Rows near named flat spaces through zero
q387_q159: [-0.69  1.54  1.47 -2.49 -0.91 -3.49  0.15 -1.21 -0.36 -0.77  2.08 -1.43
  0.35  1.40 -1.72 -0.21 -0.28 -0.21  2.04 -1.14  1.55  2.14  1.26 -1.54
  2.18  0.64  0.37 -3.62  0.00 -1.09 -0.68 -0.54 -0.09]
q49_q498: [ 0.40 -1.56  0.23 -1.31  0.79  1.03 -0.28  1.10 -0.20  0.13 -0.22  0.68
 -0.47  0.14  2.54 -0.61 -0.13 -0.33  0.46  0.23 -0.44 -0.82 -0.39  0.36
 -0.84  0.07  1.19 -0.41  0.97  1.60  1.22 -0.60  0.55]
q552_q701: [-0.46  1.62  1.83  0.41  0.41  1.37  0.39  1.26 -3.97  0.01 -1.70 -1.50
 -2.67 -0.79 -0.55  0.61 -0.60  0.60 -1.13 -3.73  0.32  1.42 -0.49  0.69
  1.06 -0.46 -1.15 -0.02 -1.48  2.89 -1.43  0.06  1.27]
q647_q501: [ 0.35 -0.28  0.14 -1.73 -1.54 -0.89 -2.76  0.96  1.59  1.72  0.31  0.29
  0.84 -1.39  0.68  1.03  1.21 -1.91 -2.34 -1.81 -1.48 -2.37 -2.97 -1.61
 -1.51  0.71  0.82 -0.27  3.54 -2.47  1.35 -0.72 -0.97]
q848_q235: [ 0.32  2.91 -1.94 -0.38 -2.12  0.06  0.37  0.43  1.15 -2.65  1.56  0.24
  0.17  0.77  3.86 -2.43  0.45  2.37 -0.69 -0.65 -2.82  0.20 -0.79 -0.07
 -2.06  1.47  2.87 -0.46  1.30  0.66  0.66 -1.16 -1.44]
[-1.15  0.54  0.46  1.90  0.32  0.81  0.08 -0.89  0.24 -0.53 -0.15 -0.27
 -1.09  0.42 -0.66 -0.70 -0.30  0.56  0.31  0.30  0.55  0.24  0.68  0.01
 -1.06  1.11  0.98 -1.16 -0.71 -0.41 -1.49 -1.17  0.54] : q49_q498
q687_q173: [-2.49  0.15 -2.08 -2.60  1.44 -0.24  1.85 -0.62  0.72 -1.58  2.67 -0.32
 -0.77 -0.58  2.54  0.54  0.66  1.90  0.38 -0.59  0.93 -0.10  0.70 -0.87
  2.15 -2.64 -0.73  0.60 -1.90 -1.25 -2.09  1.91 -0.31]
q66_q323: [ 1.31 -0.57  0.91  0.75  0.97 -0.46 -0.42  0.59 -0.42  0.55  0.62 -0.64
  0.07  0.24 -0.29 -0.53  0.47 -1.46 -0.27 -0.06  0.88 -0.06  1.21  0.14
 -0.45  0.64 -1.38  0.96  0.83 -0.08  0.36  0.12  0.07]
[ 1.24 -1.64  1.18 -1.96  0.66  0.14 -1.37  2.04 -0.03 -1.77  0.25  0.66
 -0.02 -1.72  4.04  0.24 -0.15 -2.05  0.17 -0.61 -1.38 -1.01 -1.65  1.01
 -1.16 -2.62  0.02  0.00  1.39  1.87  2.53 -0.96  0.57] : q49_q498
[ 1.02 -1.01  0.16  2.92 -1.41  0.70 -0.84 -1.43  1.23  0.84 -0.63 -0.22
  0.89  0.95  1.10 -1.54  0.71 -3.78 -1.61 -0.60 -3.76 -1.41 -0.79  1.47
 -3.78  1.08 -1.26  2.01  0.65  1.34 -0.35 -3.15  0.70] : q687_q173
q387_q159: [ 0.38 -2.79 -0.89  2.38  1.03  0.81 -0.08  0.65 -1.27 -0.25 -3.94  0.88
 -0.08 -0.78  0.10 -0.70 -0.64  0.54 -1.22  2.47 -0.65 -4.64  0.01  0.77
 -1.71 -0.11 -0.99  5.08  0.67 -0.40  1.37 -0.12  0.69]
[ 0.49  0.87  0.15  1.73  0.57 -1.21 -0.15 -0.66  1.51  0.77 -0.45  1.30
  1.08 -0.91  2.38 -0.08  0.93 -0.48 -0.72  2.77  0.95 -0.47 -0.79 -0.25
 -2.48  1.13  2.31  0.58 -0.84 -3.54  1.53  0.28 -1.47] : q552_q701
q127_q601: [ 2.87  1.84 -4.08  3.09 -3.33 -3.05  1.26 -2.16  1.25 -1.25 -0.10  3.24
 -2.73  2.26  2.73 -6.06  1.64 -2.43 -0.58 -5.02 -2.94 -2.35 -1.04  2.93
  0.04 -0.93  1.06 -0.06  0.15 -4.47  2.10 -2.00 -1.12]
q537_q526: [-0.05 -0.04  0.95  2.30  0.40 -1.76  0.37 -2.93  0.39  0.84  0.52  0.79
 -0.76  1.77 -0.27  2.02 -1.78  0.24 -1.66  1.68 -0.39  0.39  0.17  1.28
 -0.37 -0.78 -0.68 -0.71 -0.72 -3.08  0.39  1.07  0.22]
q647_q501: [-1.15 -1.10  1.50  0.62  0.82  0.58 -1.50  1.46  1.02 -0.96 -0.17  0.76
 -1.01  1.84 -0.86 -0.18 -1.50 -2.82 -2.40 -0.91 -0.10 -1.01 -1.52 -0.19
 -1.44 -0.83 -1.52  3.58  0.57 -1.98 -0.58 -2.93  0.12]
[-1.02 -0.23  1.45  2.71  0.02  1.18  0.31  1.21 -0.04  1.18 -1.13  0.25
 -2.00  1.52  0.58 -0.59 -0.87 -0.23 -0.52  0.96  0.10 -0.46 -0.03 -1.06
 -0.64  1.69  0.95 -0.38 -1.05  0.02  3.07  0.94  0.97] : q537_q526
q728_q874: [-0.26  0.18  1.89 -1.91  1.84 -0.50  0.42  1.79 -0.45  0.76 -1.57  0.95
 -0.37  0.51 -0.71 -0.83  2.05 -2.06 -2.11 -1.11  1.15  1.23  2.46  0.64
 -1.22 -0.42 -0.58  0.23 -4.99  0.41  1.16  0.21  2.90]
[-0.28 -1.36 -0.25  1.36 -0.54  0.17 -1.40  0.34  2.27  0.74 -0.60 -1.78
  0.29  0.70  0.46 -1.01 -0.80  0.03  0.11 -0.56 -0.50 -1.18 -2.13  2.00
 -1.06  0.68 -0.93  1.05 -3.05 -0.74 -1.79 -0.66  2.54] : q687_q173
q552_q701: [ 0.70 -1.37 -1.44 -1.89 -0.93 -1.10 -0.89 -1.67  2.02  0.43  1.43 -0.12
  0.26  0.38  0.14 -1.76  0.15  0.24 -0.27  1.28 -0.05 -1.58  0.41 -0.27
  0.48 -0.05  0.60 -0.45  2.17 -1.13  0.87  0.33 -1.14]
[-2.43 -1.31 -5.03 -0.52 -3.94 -0.69 -0.82 -0.85  0.27 -1.40 -1.46  0.43
 -1.67  1.73 -0.39  2.52  1.72  2.16 -0.04 -2.87 -0.56 -0.56 -3.39 -0.08
  0.96 -0.09  1.87 -2.28 -0.17  1.08 -0.45 -1.96 -0.30] : q66_q323
